Below is a small trained network, with its code and all its weights. Each question gives an input and a class and asks what happens when units are switched off, that is, made to give their printed mean instead of their output.

import numpy as np


def w(rows, s, z=0):
    codes = np.array(rows[::2]) - 128.0
    scale = np.full(codes.shape[1], s)
    scale[-1] = z or s
    return codes * scale


def norm(h):
    return h / np.sqrt((h * h).mean(-1, keepdims=True) + 1e-5)


def f(y):
    return y / 2 * (1 + np.tanh(0.7978845608 * (y + 0.044715 * y**3)))


def log_softmax(a):
    a = a - a.max(-1, keepdims=True)
    return a - np.log(np.exp(a).sum(-1, keepdims=True))


def net(x, mask):
    res = np.array(x, float).reshape(1, 3) / 4 @ E
    u = 0
    for l in range(3):
        y = f(norm(res) @ A[l][:, :-1].T + A[l][:, -1])
        res = res + np.where(mask[u : u + 3], y, B[l][:, -1]) @ B[l][:, :-1]
        u += 3
    return log_softmax(norm(res)[-1] @ U[:, :-1].T + U[:, -1])


A, B = {}, {}
E = w([
[116,42,95,220,95,51,119,96,165,127],'x0',
[181,142,15,183,82,134,93,139,242,147],'x1',
[167,163,24,71,92,192,2,82,166,81],'x2',
],0.0097)
A[0] = w([
[121,179,39,146,124,213,94,158,209,113,9],'0.n0',
[151,163,142,1,169,217,50,81,35,42,76],'0.n1',
[94,132,193,186,193,131,183,109,15,176,4],'0.n2',
],0.0075,0.0026)
B[0] = w([
[193,130,165,147,105,114,150,115,201,133,213],'0.n0',
[53,187,138,130,7,183,22,144,104,172,254],'0.n1',
[156,160,143,160,160,91,123,158,99,98,218],'0.n2',
],0.018,0.0092)
A[1] = w([
[15,59,10,253,202,76,78,66,136,160,32],'1.n0',
[178,225,28,163,6,197,44,104,147,149,252],'1.n1',
[167,214,121,100,174,142,134,73,232,176,57],'1.n2',
],0.0057,0.0043)
B[1] = w([
[220,61,81,130,1,240,204,115,58,193,141],'1.n0',
[106,36,129,27,240,85,119,122,87,112,253],'1.n1',
[188,71,97,72,242,149,113,198,153,134,143],'1.n2',
],0.0084,0.013)
A[2] = w([
[140,157,159,203,198,19,186,159,25,2,74],'2.n0',
[217,151,49,162,121,111,141,90,244,89,55],'2.n1',
[30,74,158,185,48,242,77,68,116,110,252],'2.n2',
],0.0076,0.0017)
B[2] = w([
[93,160,137,194,196,180,183,112,237,234,254],'2.n0',
[105,130,105,115,152,151,96,112,177,7,197],'2.n1',
[97,186,128,169,105,144,145,94,66,148,212],'2.n2',
],0.013,0.0094)
U = w([
[150,76,69,186,36,150,199,102,87,107,65],'0',
[111,75,96,60,137,74,106,80,30,99,16],'1',
[84,177,180,203,207,109,191,154,141,174,225],'2',
[23,220,145,73,87,181,26,146,50,131,164],'3',
[184,62,95,105,176,106,78,128,224,57,160],'4',
[166,129,168,5,183,112,139,191,86,159,3],'5',
],0.014,0.0037)

Each question gives the input, the list of numbers given to net, and the class t.
The units are the neurons (one row each of A and B). Each row of codes is followed by its name. A weight is (code - 128) times the scale printed after its matrix; where a second scale follows, it is the last column's (A, B and U).
mask holds one flag per neuron, layer by layer. A switched-off neuron (its flag False) gives its mean, the last column of its row in B, instead of its output. The means were averaged over made-up inputs and are rounded, as every weight is.
A unit's drop is (log p(t) with every unit on - log p(t) with that unit switched off) / (log p(t) with every unit on - log p(t) with every unit switched off).
The circuit of an input: a set's keep is (log p(t) with only the set's units on - log p(t) with every unit switched off) / (log p(t) with every unit on - log p(t) with every unit switched off). Starting from all 9 units, units are removed one at a time, each time the one whose removal leaves the highest keep (on an exact tie, the one counted first), for as long as the keep stays at least 0.8.
circuit, biggest first: the units of the circuit, biggest drop first
k most important neurons: the k neurons with the biggest drops, biggest first
drop when u is switched off: that unit's drop, to one decimal
input [6,2,-3], class 0: circuit, biggest first -> 0.n1, 1.n0, 0.n0
input [2,3,-2], class 0: circuit, biggest first -> 0.n0, 0.n1, 1.n0, 0.n2
input [6,-3,6], class 1: circuit, biggest first -> 1.n1, 2.n0
input [-6,5,3], class 4: circuit, biggest first -> 0.n0
input [-7,4,-4], class 5: circuit, biggest first -> 0.n2, 2.n0, 0.n1
input [2,5,-5], class 0: 4 most important neurons -> 0.n0, 0.n1, 0.n2, 1.n0
input [0,2,-2], class 0: 2 most important neurons -> 0.n1, 0.n0
input [6,1,-4], class 0: 2 most important neurons -> 1.n0, 0.n0
input [8,0,2], class 0: 3 most important neurons -> 0.n1, 1.n0, 0.n0
input [6,-4,3], class 0: 2 most important neurons -> 0.n1, 1.n0
input [1,1,1], class 4: drop when 1.n2 is switched off -> 0.0
input [-6,8,-6], class 4: drop when 0.n1 is switched off -> 0.5
input [5,-1,3], class 0: drop when 0.n1 is switched off -> 1.2
input [-4,-3,-3], class 2: most important neuron -> 0.n2
